Below is a small trained network, with its code and all its weights. Each question gives an input and a class and asks what happens when units are switched off, that is, made to give their printed mean instead of their output.

import numpy as np


def w(rows, s, z=0):
    codes = np.array(rows[::2]) - 128.0
    scale = np.full(codes.shape[1], s)
    scale[-1] = z or s
    return codes * scale


def norm(h):
    return h / np.sqrt((h * h).mean(-1, keepdims=True) + 1e-5)


def f(y):
    return y / 2 * (1 + np.tanh(0.7978845608 * (y + 0.044715 * y**3)))


def log_softmax(a):
    a = a - a.max(-1, keepdims=True)
    return a - np.log(np.exp(a).sum(-1, keepdims=True))


def net(x, mask):
    res = np.array(x, float).reshape(1, 5) / 4 @ E
    u = 0
    for l in range(2):
        y = f(norm(res) @ A[l][:, :-1].T + A[l][:, -1])
        res = res + np.where(mask[u : u + 5], y, B[l][:, -1]) @ B[l][:, :-1]
        u += 5
    return log_softmax(norm(res)[-1] @ U[:, :-1].T + U[:, -1])


A, B = {}, {}
E = w([
[252,40,5,144],'x0',
[195,125,237,38],'x1',
[134,134,126,128],'x2',
[131,144,121,122],'x3',
[132,131,127,132],'x4',
],0.0039)
A[0] = w([
[67,162,115,129,43],'L0N0',
[231,114,146,47,4],'L0N1',
[148,145,254,106,174],'L0N2',
[196,114,80,98,214],'L0N3',
[13,184,120,164,78],'L0N4',
],0.0068,0.0027)
B[0] = w([
[188,114,144,135,140],'L0N0',
[179,119,229,164,184],'L0N1',
[84,155,89,84,252],'L0N2',
[69,126,136,186,209],'L0N3',
[254,54,218,159,230],'L0N4',
],0.0081,0.0039)
A[1] = w([
[117,58,69,71,251],'L1N0',
[167,178,141,118,39],'L1N1',
[99,97,85,125,184],'L1N2',
[219,107,180,182,118],'L1N3',
[228,20,254,141,113],'L1N4',
],0.0055,0.0024)
B[1] = w([
[116,204,139,151,149],'L1N0',
[164,20,98,98,118],'L1N1',
[92,187,115,190,138],'L1N2',
[201,173,194,120,192],'L1N3',
[253,173,158,185,254],'L1N4',
],0.0061,0.0059)
U = w([
[224,143,222,203,212],'0',
[105,98,91,99,17],'1',
[70,114,19,246,214],'2',
[101,90,91,95,2],'3',
[98,92,91,95,25],'4',
[33,176,183,2,196],'5',
[93,116,100,113,16],'6',
],0.012,0.0059)

Each question gives the input, the list of numbers given to net, and the class t.
The units are the neurons (one row each of A and B). Each row of codes is followed by its name. A weight is (code - 128) times the scale printed after its matrix; where a second scale follows, it is the last column's (A, B and U).
mask holds one flag per neuron, layer by layer. A switched-off neuron (its flag False) gives its mean, the last column of its row in B, instead of its output. The means were averaged over made-up inputs and are rounded, as every weight is.
A unit's drop is (log p(t) with every unit on - log p(t) with that unit switched off) / (log p(t) with every unit on - log p(t) with every unit switched off).
The circuit of an input: a set's keep is (log p(t) with only the set's units on - log p(t) with every unit switched off) / (log p(t) with every unit on - log p(t) with every unit switched off). Starting from all 10 units, units are removed one at a time, each time the one whose removal leaves the highest keep (on an exact tie, the one counted first), for as long as the keep stays at least 0.8.
units of the circuit, in order: the units of the circuit, biggest drop first
k most important neurons: the k neurons with the biggest drops, biggest first
drop of u: that unit's drop, to one decimal
input [-7,1,-7,-6,8], class 5: units of the circuit, in order => L0N2, L1N4
input [5,0,2,7,-7], class 2: units of the circuit, in order => L0N4, L1N4
input [1,-3,4,-2,0], class 2: units of the circuit, in order => L0N1, L1N4
input [-8,1,7,-8,-5], class 5: most important neuron => L0N2
input [-6,2,8,7,4], class 5: 3 most important neurons => L0N2, L1N4, L0N1
input [8,0,-3,3,8], class 2: 4 most important neurons => L0N4, L0N3, L1N4, L0N0
input [0,5,-6,-2,-6], class 5: units of the circuit, in order => L0N2, L0N4
input [2,-3,3,4,8], class 2: drop of L0N4 => 0.1
input [3,-3,-5,-7,-7], class 2: drop of L0N4 => 0.1
input [4,-1,2,8,7], class 2: drop of L0N4 => 0.8
